Below are the code and all the weights of a small trained network. Each question names an input and a class and asks about switching units off, where a switched-off unit gives its printed mean instead of its output.

import numpy as np


def w(rows, s, z=0):
    codes = np.array(rows[::2]) - 128.0
    scale = np.full(codes.shape[1], s)
    scale[-1] = z or s
    return codes * scale


def norm(h):
    return h / np.sqrt((h * h).mean(-1, keepdims=True) + 1e-5)


def f(y):
    return y / 2 * (1 + np.tanh(0.7978845608 * (y + 0.044715 * y**3)))


def log_softmax(a):
    a = a - a.max(-1, keepdims=True)
    return a - np.log(np.exp(a).sum(-1, keepdims=True))


def net(x, mask):
    res = np.array(x, float).reshape(1, 2) / 4 @ E
    u = 0
    for l in range(2):
        y = f(norm(res) @ A[l][:, :-1].T + A[l][:, -1])
        res = res + np.where(mask[u : u + 7], y, B[l][:, -1]) @ B[l][:, :-1]
        u += 7
    return log_softmax(norm(res)[-1] @ U[:, :-1].T + U[:, -1])


A, B = {}, {}
E = w([
[229,150,154,201,181,152,106,91,66,160,209],'x0',
[130,198,105,126,169,23,195,254,56,85,154],'x1',
],0.0061)
A[0] = w([
[96,127,41,122,135,142,149,236,39,79,200,237],'0.n1',
[64,91,147,103,116,72,127,127,197,107,60,112],'0.n2',
[141,139,156,169,136,133,190,185,94,113,71,114],'0.n3',
[36,110,95,69,165,161,167,155,83,27,102,70],'0.n4',
[252,86,168,196,107,119,180,79,192,219,205,90],'0.n5',
[177,149,71,197,192,99,109,163,142,171,185,2],'0.n6',
[111,140,211,111,180,169,94,98,229,178,59,206],'0.n7',
],0.0037,0.0022)
B[0] = w([
[69,59,98,199,82,171,65,139,114,110,138,255],'0.n1',
[187,101,99,139,171,126,190,159,119,255,172,179],'0.n2',
[126,130,99,124,73,193,85,113,155,88,148,156],'0.n3',
[141,148,149,117,254,195,94,60,129,176,147,169],'0.n4',
[166,128,77,108,70,56,173,151,105,148,95,194],'0.n5',
[108,117,139,87,151,155,165,96,189,225,49,157],'0.n6',
[105,83,108,203,126,101,84,176,48,33,134,190],'0.n7',
],0.0048)
A[1] = w([
[101,224,123,136,145,44,154,162,104,100,147,199],'1.n1',
[142,94,149,112,106,161,93,65,157,198,141,164],'1.n2',
[114,99,138,179,161,156,98,138,83,148,160,74],'1.n3',
[182,195,190,153,167,126,113,97,115,141,183,62],'1.n4',
[81,111,153,2,151,67,175,155,176,107,49,3],'1.n5',
[94,92,108,95,80,123,117,172,191,111,112,89],'1.n6',
[119,103,100,106,60,38,169,137,97,130,90,78],'1.n7',
],0.0077,0.0022)
B[1] = w([
[50,86,189,124,73,227,31,123,174,48,118,254],'1.n1',
[25,163,146,121,140,155,115,245,124,44,155,221],'1.n2',
[133,150,73,97,193,104,197,107,135,152,139,215],'1.n3',
[169,95,123,79,74,53,190,88,169,215,36,185],'1.n4',
[253,115,164,149,98,101,202,88,98,187,102,204],'1.n5',
[230,176,137,151,129,86,133,90,87,156,151,207],'1.n6',
[81,138,44,139,224,138,125,83,145,179,185,171],'1.n7',
],0.007,0.0055)
U = w([
[74,76,161,176,63,204,47,184,119,15,127,205],'0',
[235,83,152,154,64,60,204,106,117,252,71,205],'1',
[99,140,9,156,252,100,161,127,100,159,200,171],'2',
[142,191,159,130,152,77,103,88,138,100,109,34],'3',
[129,176,143,123,135,101,103,99,135,135,130,32],'4',
[148,166,142,67,142,69,92,105,165,107,140,2],'5',
[156,143,142,66,162,66,80,102,170,102,130,7],'6',
[146,145,139,93,157,92,115,124,154,114,113,24],'7',
],0.012,0.004)

Each question gives the input, the list of numbers given to net, and the class t.
The units are the neurons (one row each of A and B). Each row of codes is followed by its name. A weight is (code - 128) times the scale printed after its matrix; where a second scale follows, it is the last column's (A, B and U).
mask holds one flag per neuron, layer by layer. A switched-off neuron (its flag False) gives its mean, the last column of its row in B, instead of its output. The means were averaged over made-up inputs and are rounded, as every weight is.
A unit's drop is (log p(t) with every unit on - log p(t) with that unit switched off) / (log p(t) with every unit on - log p(t) with every unit switched off).
The circuit of an input: a set's keep is (log p(t) with only the set's units on - log p(t) with every unit switched off) / (log p(t) with every unit on - log p(t) with every unit switched off). Starting from the 12 units with the biggest drops (on a tie, the unit counted first), units are removed one at a time, each time the one whose removal leaves the highest keep (on an exact tie, the one counted first), for as long as the keep stays at least 0.8.
units of the circuit, in order: the units of the circuit, biggest drop first
most important unit: the unit with the biggest drop
k most important neurons: the k neurons with the biggest drops, biggest first
k most important neurons of layer l: the k neurons of layer l with the biggest drops, biggest first
drop of u: that unit's drop, to one decimal
input [-7,7], class 0: 3 most important neurons => [1.n1, 0.n6, 1.n4]
input [7,5], class 1: units of the circuit, in order => [1.n4]
input [-8,8], class 0: 2 most important neurons of layer 0 => [0.n6, 0.n1]
input [-6,5], class 1: 2 most important neurons of layer 1 => [1.n5, 1.n2]
input [4,4], class 0: 2 most important neurons of layer 0 => [0.n4, 0.n2]
input [1,0], class 2: 2 most important neurons => [1.n7, 0.n5]
input [1,1], class 2: 3 most important neurons of layer 1 => [1.n1, 1.n5, 1.n4]
input [-4,-1], class 1: 2 most important neurons => [0.n1, 1.n5]
input [-3,1], class 2: 3 most important neurons => [0.n2, 1.n1, 0.n4]
input [6,-6], class 0: 2 most important neurons of layer 1 => [1.n2, 1.n5]
input [6,5], class 1: 2 most important neurons => [1.n4, 1.n2]
input [-4,3], class 1: 4 most important neurons => [0.n7, 1.n5, 1.n2, 0.n4]
input [-4,-3], class 1: 3 most important neurons of layer 1 => [1.n1, 1.n6, 1.n5]
input [8,0], class 1: most important unit => 1.n4
input [-3,0], class 2: 2 most important neurons => [0.n2, 1.n1]
input [-3,-2], class 2: 2 most important neurons of layer 0 => [0.n2, 0.n7]
input [-2,8], class 0: drop of 1.n1 => 0.4
input [3,4], class 0: drop of 1.n1 => 1.2
input [-4,7], class 0: drop of 1.n1 => 2.8
input [-2,7], class 0: most important unit => 1.n1
